[128 = 0]
0: [132 123 150 125 106 158 122 177 126 148 113 141 121  95 106 136 113  89
 103 104  81 107 153 138 133 110  78 140 143 163 141 144 106  67 183 121
 221 103 172 133 165 135 130 160 154 118 118 162 136 142 112 104 126  85
 104]
1: [101 128 144 168 137 142 105 139 147 159  85 150 126 100 156 136  78 124
  46 113 112  97 142  70 132  93 114 160 112 192 164 229 141  88 129 108
 187 118 187 150 192 110 153 151 172 112  86 175 164 140 147 118 110 109
  10]
2: [ 93 122 131 156 117 126 146 177 129  86 124  66 138 165 138 150 101  89
 131 148 119 115 150 107 143  83 147 122 156 130 131 127 133  75 113 160
  95  87 140  83 174 147 126 169 159 105 115 136 138 134 107 139 100 121
 108]
3: [207 150 136 120  87 123 157  78 147 162 135 128 100 104 129  76 162  79
 116 169 164 118 151 119 180 158 146 122  83 123 137 125 175  67 108  94
 117 105 130 145 142  82 135 122 108 139 112 100  63 129 187 128 115 151
 118]
4: [130  80 138 181 111 141 134 205 120 114 145  93 111 151 157 109  77 133
 121 147  90 136 182 120 162 118 124 131 153 152 108 150 118  83 149 171
 161 126 160 136 188 146 140 134 142 140 155 190 153 115 114 121 139  89
  57]
5: [213 103 153  95  88 143 161 130 125 116 175 147 106 109 150 117 209  67
 133 170 113 131  87 117 150 164 123  61 115 124 135 102 144 129 114  73
 105 102 126 136 149  85 127 128  90  92 126 161  59  98 148 112 129 145
 157]
6: [164 104 113  85 108 137 168 111 160 125 181  87 124 117 107 101 166 107
 163 146 121 160 108 113 150 142 179 106 121 118 154 102 145 121 157 162
  99 120 143 107 125 141 100 146  86 149 138 111 117 141 149  96 143 179
 131]  5 3 2 4 0
7: [ 65  98 141 175 115 141 135 231 121 158 160  93 108 149 114 148 110 111
 144 110 179 141 144 142 128  83 164 120 187 145 117  70 106 143 105 233
 167 129 152 107 101 162 101 153 141 128 139 114 140 161 151 135 106 107
  91]  2 4 0 6 1
8: [130 135 159 112 110 153 126 174 157  99  92 147 132 105 134  71 156 119
 133 143 115  94 146 118 100 145  86 127 123 147 156 192 149  68 158 109
 143 134 156 147 173 141 151 112 125 118  75 129 127 137  90 132 135 159
 122]  0 2 4 1 3
9: [ 70 100 168 159 152 134 112 234 107  90  70  80 107 143 117 144 119 178
 154 106  94  93 152 143 109 104 104 142 134 167 138 142 134 140 144  83
 146  90 131 143 159 132 160 151 174 173 130 119 201 149 103 144 130 135
  67]  4 2 0 8 1
10: [ 77 126 154 142  72 155 127 184 152 151 182  89 116 183  92 106 107 114
 123 147 156 159 119 129 148 128 205 155 181 140 122  72 139 191 127 197
 140  88 131  86  65 189 100 156 102 132 201 127  98 170 184 115 108  68
 134]  7 6 2 4 0
11: [ 69 135 131 118 107 123 135 178 133 148 174  89 142 159 115 135 105 102
 150 120 175 191 114 147 123  99 156 105 144 120 165  80 123 155 140 206
 125  90 134  87  93 173  93 154 123 162 150 108 135 151 144 155 106  93
 117]  7 10 2 6 4
12: [ 47 156 145 126  97 138 133 223  89 129 133  84 122 180 103 147  98 145
 129 108 150 155 177 137 122  98 144 128 168 129 108  83 139 143 194 193
 114  80 148  92 110 177  76 157 125 183 193 117 167 133 138 144 134 101
  96]  11 7 10 2 4
13: [ 89 119 192 170 175 128 184 200 101 136 107  77 128 170 119 139  84 154
 129 160 109 121 205 110 112 110 141 143 139 129 137 144 139 115 134 124
 172  94 133 130 142 159 147 152 154 123 150 158 135 146 113 151 126  86
  60]  4 9 2 0 12
14: [115 106 126  81 129 129 139  93 168 116 122 166 139 105 135 120 136  45
 112 112 134  97 137 123 160 123  78 100 116 120 155 137 139 103 171 130
 157 121 127 116 110 129 130 125 104 133  75 132 152 128  74 147 108 160
  84]  8 0 6 2 3
15: [ 55 136 140 161 101 157 127 210  91 153 197  73  71 182 124  92  96 105
 132 135 137 167 132 124 147 103 164 129 127 148 112 116 132 161 104 195
 145 118 125  89 129 159 103 179 123 164 169 118 117 167 189 103  79  92
 109]  10 7 11 12 2
16: [118 124 143  88 135 138 115 148 134 145 120 122 123  87 117  99 136 100
 102 135 109 135 106 145 123 116 123 124 115 151 181 164 155  97 151 107
 148 119 162 130 174  80 115 152 126  91  96 143 140 119  95 133 141 136
 128]  8 0 14 2 6
17: [ 92 113  96 158 129 157 120 183 129 203 190  71  91 167  99 103 110  99
 175 165 181 161  92  88 114 101 210 137 123 122 134 109 154 136 113 168
 117 143 168  68 103 132  89 178 114 109 153 139 106 132 186 137  93  81
 100]  15 11 10 7 6
18: [  5 106 125 146  65 169 103 178 121 162 174  77 125 154  98 128 134  99
 143 120 162 164 137 142 129  94 190 157 178 150 124  81 141 195 132 185
 148 116 126  93 104 164 145 163 129 161 163 121 142 121 143 121 110 106
 132]  10 11 7 15 12
19: [146 107 106 128 120 146 136 113 153 199 152 108 104  93 131 103 143  84
 123 184  91 142 111 110 139 170 149 145 116 112 160 116 172  96 119 149
  96  95 155 125 148  84 102 137  95 117 121 152  77 134 164 128 122 107
 119]  3 6 16 5 17
20: [143 139 172 117 147 129 136 176 126  78  79 122 147  96 163 121 118  95
 105 127 114  46 109 133 124 135  64 109 105 143 136 166 144  99 142  74
 148 119 167 156 152 111 158 112 146 125  88 170 133 130  80 143 128 174
 100]  8 16 14 0 9
21: [120 112 145  68  83 150 141 127 139 138 161 142 140 130 148 109 154 103
 143 102 142 111  94 141 111 139 129 109 127 141 168 129 122  82 152 163
 119  88 129 151 143 130 150 115 107 145  86 144 209 148  88 125 102 185
 140]  14 16 8 6 20
22: [123 104 151 102 121 119 178 143 162  68  60 159 119 102 134 104 102  94
  83 116 117  70 166 103 129 135  75 135 135 151 135 202 145  47 158 117
 165 120 165 138 206 130 178  96 153 156  92 146 155 149  84 119 124 115
  71]  8 20 0 14 1
23: [203 112 114  63 111 163 142  81 158 159 147  96 110 116 121  95 128  77
 145 126 126 168 103 131 141 177 133 128 107  95 146 125 124 123 153 139
  62 119 166 116 115 112 122 137  51 137 141 162 100 122 168 114 109 162
 204]  6 19 5 3 21
24: [ 51 134 137 139  70 111 134 198 134 183 193  50  95 165 154 120 101 128
 125 138 160 174 120 136 110 128 175 142 178 169 115  65  89 128 150 214
 155  91 141 109 140 170  88 151 126 159 173 137 153 153 172  71  95  67
  92]  15 7 11 10 18
25: [175 115 126  97 111 123 145 119 142 173 195 127 110  80 145  69 187  81
 137 181 115 168  88 151 164 174 164  95  99 121 124 117 157  99 154  97
  69 118 184 136 113 121  95 137  83 154 126 114  82 120 122 143 117 139
 183]  23 6 19 5 3
26: [182 147 114  92 159 179 147 171 118 109  96 128 143 129 145 106 177 104
 132 154  55  96  92 155 119 169 113 108 116 168 134 186 154  41 157 102
  94 120 170 146 214  93 136 103 121 169  45 142 151 168  96 124 153 181
 108]  8 20 16 21 22
27: [141 130 149 119 120 137 137 147 167 149 145 126 149  85 148 104 102  97
  96 131 105 119 129 137 111 125  97 144 116 146 126 175 149  53 128 115
 151 134 151 141 180 138 154 128 149 141 104 172  98 146 116 127 141 113
 102]  8 16 0 20 22
28: [ 76 116 106 105  82 129 133 202 100 104 138 109 136 154 119 124  95 125
 165 154 172 153 100 152 148 107 150  72 144 132 115  58  97 145 138 185
 134 106  98 101 123 117 140 144 128 158 127  53 136 126 111 104 129 103
 124]  11 7 18 12 15
29: [180 114 147 126  76 148 109 102 156 242 144 117 107 141  98  76 111  76
 138 157 172 155 121 138 178 120 174 138 103 160 130 106 168 108 116 128
 100 107 154 120 123 127 162 122  87 109 145 127  71 122 177 121 137 135
  94]  3 19 6 23 25
30: [110 143 147 120  98 125 144 182 125 116 104 131 151 140 159 100 111  74
 115  99  92 122 151 145 119 135 109 134 159 147 135 165 103  68 147 144
 156 129 151 155 189 131 136 122 137 130  96 127 156 146  28 126 123 113
  84]  8 27 0 22 16
31: [ 48 111 153 117  94 145  99 163 124 116 145  72 103 158 123  97 127 109
 157 139 154 149 141 106 125 100 144 130 171 139 128  68 117 111 144 172
 135  96 148  90  94 132  96 138 122 138 147 104 159 118 133  99 120  97
 123]  11 18 28 12 7
32: [168 104 136 181 119 129 176 127 168 207 178 133  89 115 118  91 128  99
 126 163 104 157  93  87 139 123 205 161  81 148 141 185 172  95 152 125
 131 136 137 140 157 133 147 162  95  97 164 163  55 109 149 129 121  95
  84]  19 29 27 3 17
33: [156 126 134  89  72 126 113 112 128 129 142 130 143 116 116 109 160  93
 165 150 155 180  99 133 123 129 140  90 127 138 115  82 141 142 143 164
  67  79 135 138  69 111 123 121  72 166 128 131 157 163 134 102 106 177
 199]  6 23 21 25 31
34: [121 146 130 129 138 152 122 172 144  97  70 123 154 116  91 112  86 137
 102 124 114  55 171 125  88 125  93 166 119 145 163 213 157  79 140 111
 170  87 161 146 213 148 149 114 147 155  79 152 130 156  96 117 105 160
 105]  8 22 20 27 30
35: [ 75 129 170  94 122 140 133 168 103  90 101 115 136 121 119 136  83 150
  89  92 102 119 184 131 120 117  85 160 145 160 136 200 109  93 148 127
 169 106 177 130 208 135 136 108 173 100  80 152 139 143  82 145 136  96
  56]  30 34 22 0 27
36: [ 51 123 190 140 110 121 154 221 131 116 138  90 119 164 122 158  81 183
 109 143 147 116 170 135 120 112 153 164 149 142 101 130  93 121 119 141
 155 103 120 114 145 165 146 143 175 146 128 159 176 140 123 131 141  74
  63]  13 4 9 2 12
37: [153 129 166 132 122 129 130 133 146 207 123 110  87 100 128 119 116 132
 126 158 111 114 176  87 184 103 171 157 122 169 126 162 182  96 121 103
 135 136 186 117 193 121 126 150 107 141 113 178  35 171 153 123 132 141
  43]  32 27 19 29 3
38: [ 93  83 142 140  83 129 152 178  92 198 187  77  81 135 103  98 110  88
 129 180 174 178 107 122 130  90 183 157 155 142 120  89 111 186  98 185
 110 102 124 100  88 156  99 156 145 129 190 119  85 168 175 138 102  90
 155]  10 15 17 11 18
39: [106 116 135 152  92 132 155 165 140 160 178 100  98 164 109 129 143 119
 155 155 181 180  81 121 130 109 190 136 100  79 136  73 124 163 145 163
 107 113 120  67  85 170 109 160  92 122 165 123 145 124 181 112 128  94
 159]  11 17 10 38 31
40: [109  72 188 131 156 129 118 129 130 166 135 101  72 130 134 116 130  72
 114 156 117 143 130 103 122 126 185 136 132 169 123 165 172 106 124 143
 162 128 184 132 149 161 123 143  87 100 113 185  82 161 145 137 108 112
  68]  37 32 19 27 16
41: [118 137 119  96  98 121 132 132 149 129 163 102 115 148  89 117 140 131
 164 141 171 132 113 119 167 115 155  89 141  99 135  47 114 187 181 195
 118 104 107  78  89 163 125 140  93 155 131  73 133 108 158 124 100 112
 154]  39 11 28 31 6
42: [ 92 120 145 126 116 109 150 186 129  79 120 106 135 164 140 128  79 145
 135 138 122  95 173 113 113  90 102 114 150 109 122 162 123 101 144 131
 200  99 110 127 159 156 122 140 138 147 163 111 151 111 100 124 107 104
  41]  13 36 4 2 30
43: [147 123 124  93  72 140 130 163  96 124 149 119 128 124 156  98 158  67
 170 127 130 158  96 137 162 142 181 118 130  89 138  90 127 141 128 153
  96 126 109 146 103 125  90 111  76 139 168 163 119 148 147 157  88 135
 152]  33 6 23 25 39
44: [128 108 157 160 126 118 138 159 121 148 142  93  86 132 127 116 125 162
 109 156 139 140 123  86 118 125 135 132 135 137 123 184 146  64 127 132
 150 106 156 147 182 118 138 123 137 133  93 156 109 106 102 127 131 138
  72]  27 4 16 40 8
45: [187 125 153  81  75 134 119 117 133 119 152 104 135 131 137 120 125  62
 139 145 129 128 107 135 111 134 122 124  74 134 116 111 120 113 130 147
 126 106 168 127 104 132 128  84  86 112 106 123 130 145 141 132 130 170
 136]  33 6 21 23 43
46: [ 87  91 108 188 153 147 101 190 113 155 150  83  96 155  84  91 130 129
 132 145 186 150 115 124 130 114 219 145 129 128 130 130 147 166 127 152
 158  89 152 111 134 126 109 135 130 125 149 138  93 175 173 123 101 104
  97]  17 15 38 7 10
47: [164 146 106 112 109 134 142  89 176 207 166 101  96 126  71 100 152  71
 131 174  97 147  53 102 125 116 201 143  95 116 170 165 204  81 115  98
  91 137 171 119 163 102 122 169  99 128  96 152  84 142 165 145 134 153
  45]  19 32 29 37 3
48: [ 75 117 132 139  69 149 137 240 115 129 137  95 126 169 109 129 137 105
 167 115 180 174 129 131 115  87 154 143 160 142 139 107 130 105 131 196
 155  93 122  80  77 157  80 150 126 106 165 105 162 159 146 110 114 108
 138]  31 7 11 12 18
49: [ 88 104 152 102  83  91 116 161 138 135 198  86 120 168 126  95 149  90
 187 137 141 162 128 149 137  97 150 135 114 155 102  82 147 131 146 187
 137  85 111 100 124 138 132 118 130 164 144 130 152 130 113 118 112  97
  86]  31 11 28 18 48
50: [111 109 121 126  80 105 124 135 160 186 163 103 108 128 101  63 124  79
 131 124 175 142  98 132 148 154 209 127 134 131 142 112 145 106 123 141
 126 137 150 117 137 148 117 155  87 135 149 142 103 142 178 124 106 133
 146]  29 6 19 43 17
51: [113 130 138  96 124 133 148 161 111  42 102 151 160  86 153  91 126 117
 113 126  96  58 150 135 120 144  55 122 135 148 162 165 156  23 151  84
 193 105 171 168 238 122 153  73 152 141  34 113 153 135  50 104 150 129
  67]  22 8 20 34 30
52: [160 112 134  96  98 131 101 110 165 158 121  92  93 109 119  91 182  56
  93 183  91 124 114 116 129 173 132 145  99 130 130 143 149 103 131 106
 113 103 183 129 165 112 118 103  82 114 113 157  81 122 158 154 120 175
 146]  19 45 3 25 23
53: [ 91 156 150 121 104 158 155 191 157  70  82 166 157  69 122 114 124 117
  84  81 136  94 167 114 130  97  94 114 134 145 167 166 137 102 119 175
 181 123 148 186 136 142 158  94 158 165 114 129 154 148  90 133 118 127
  65]  22 30 8 34 35
54: [ 94 119  92 129  97 168 121 164 133 126 147 116  99 128 116  89 125  95
 111 151 140 152 124 125 128 148 146 142 129 142 162  96 135 136 118 179
 146 105 142 109 107 108 113 120 102 183 149 117 118 166 110 117 100 111
 144]  31 11 50 43 46
55: [128 112 164 146 111 171 144 165 145 216 163 105 101 185 107  94 127 105
 137 143 145 146  81 109 145 119 236 117 125 164 109 131 114 147 141 133
 137 136 143  57 127 160 126 142  97 122 147 113  67 144 170 133 109 127
 108]  50 17 46 29 39
56: [159 117 184 129 134 123 131 154 125 205 138  76  86 127 123  89 148  57
 105 170 147 115 101  92 125 135 168 127 110 141 147 143 157  68 108 149
 123 111 209 101 183 136 140 151 102  96 148 161  92 107 114 162  98 111
  61]  40 44 19 32 52
57: [135  92 172 101 148 143 143 144 125 157 114 119 129  93 158  82 120 115
  80 128  46  88 177 109 139  88  76 124 146 154 180 210 169  75 154  93
 167 117 147 158 210 118 168 119 126 133  81 163 142 135 101 144 154 121
  64]  27 22 8 16 35
58: [114 134 112  44 109 125 171 154 148  70  98 128 165  95 140  72 145 115
 147 132  85 107 163 161 112 172  57  91 108 124 140 146  91 104 165 103
 132 126 114 184 196 102 153 122 133 111  62 108 199 124  43 143 158 181
 126]  8 30 51 20 21
59: [ 34 122 144 152  78 163 124 226 161 153 165  66 147 191 119 137 107 118
 133 127 152 177 125 129 112 130 160 146 156 144 147  97 124 156 139 200
 140  77 130  79  98 150 114 131 135 162 173 139 161 153 180 137 120  85
 112]  11 18 48 10 24
60: [ 41 124 157 111 105 115 149 172 117 101 152  69 107 179 115 156 140  92
 150 132 135 130 167 139 119  91 116 112 157 122 143  97 141  88 130 180
 156  96 123 100 135 148 128 113 139 122 147  93 142 137 131 102  85  79
  92]  31 49 2 48 42
61: [105 120 121  85 100 173 120 153 140 146 108 105 146 101 135  71 137  88
 156 111 133 146  79 120 101 135 155 133 140 132 153  90 105 114 159 151
 100  81 140 141 119 124 147 119  72 149 115 147 173 118 116 113 127 142
 160]  21 33 54 43 45
62: [106 128 163  98 107 146 131 126 160 102  59 149 146  92 162 103  99 127
 101 101 115  73 165 112 146 123 106 129 110 130 126 179 125  59 152  90
 123 136 110 155 165 136 163 117 144 101 127 138 135 131  60  65 116  98
  52]  22 30 8 27 20
63: [132  86 116 110 102 179 122 107 143 155 153 101 133 110 133  79 171  98
 111 198 145 155  91 112 148 174 142 100 128 130 146  65 142 129 132 125
 108 114 139 140 117 131 119 116  78 134 110 129  90 172 175 149 125 155
 157]  19 6 25 52 50
64: [121 132 130 132  95 116 124 173 116 108 166  96  95 180 100 125 117  99
 172 136 159 162  77 132 161 125 166 107 157  78 100  54 127 170 133 183
 116  76  89  95  89 174 113 159  94 129 145 105 107 105 169 148  98 157
 184]  41 39 11 43 28
65: [189 126 150  89 125 158 145  78 175 127 137 125 115  88 120 103 143  90
 119 181 114 129 101 109 129 145 102 113  68 148 124 177 170  91 134 102
 121 127 153 145 158 107 150 121  90 142  97 122  92 111 112 133 151 180
 106]  52 3 45 27 16
66: [123 110 121 113  59 145 136 148 111 124 124 114  94 111 126 113 161  68
 132 170 157 135 105 113 138 158 183 142 137 126 155  76  88 102 129 162
 100  96 114 102 107 114 151 139 114 128 154 136 116 153 142  93  91 126
 159]  54 43 61 50 63
67: [162 123 142  70  95 139 167 121 147  72 129 165 141  98 130 111 140  82
 136  97 111 102 103 132 130 129 105 120 135 132 169 164 153  99 123 144
 116 105 146 165 159  67 152  86 139 137  95 144 127 149 104  99 107 164
 139]  21 8 16 14 20
68: [169 116 126 150 106 162 124 138 173 229 143  89  96 100 167 117 133 103
  94 142 145 157  92 103 117 113 170 167  91 187 154 115 181 122 117 124
 143 141 144 121 148 119 108 148 117  92 140 191  53 153 166 114 146 101
  84]  32 19 29 37 40
69: [ 85 125 100  81 108 122 124 181  86  77 138 108 139 126 100 118 125  93
 171 104 109 160 130 156 130 132 129 110 152  93 123 111 104 124 167 181
 134  98 170 155  92 143 135 103 142 151 131 124 204 150 100 146 101 140
 154]  61 21 31 54 28
70: [147 107 133 117 113 140 121  99 140 165 133 145  78 129 150 108 176  88
 158 148 127 146  85 146 131 127 173 135 116 140 152  98 144 139 126 153
  65  88 109 147 111  95 110 122  95 108 136 136 115 131 158 136  96 184
 182]  33 43 63 66 23
71: [154  74 178 170  80 139 116 109 149 221 144 104 123  86 130 122 148 101
 104 211 139 170 105 100 165 125 174 147 109 155 156 139 149 102 106 114
  88 112 162 135 135 112 113 130  90  91 127 170  54 125 194 154 122 130
 120]  19 29 68 32 52
72: [106 116 135 128 109 145 101 148 132 181 159  93 104 119 124 121  97  94
 137 166 113 124 115 107 140 133 158 153 116 146 107 181 132  83 129 125
 168 112 159 124 163 155 157 128 125  80 132 115  85 158 122 132 123  93
  71]  40 44 27 56 32
73: [165 123 144 103  93 146 140 168 145 195 137  79  93  97 119  96 161  82
 138 170 120 115 103 132 148 143 146 118  98 127 134 158 161 114 137 116
 116 120 203 143 163  84 110 163  79 128  87 173 115 118 162 157 137 173
 137]  52 19 16 65 25
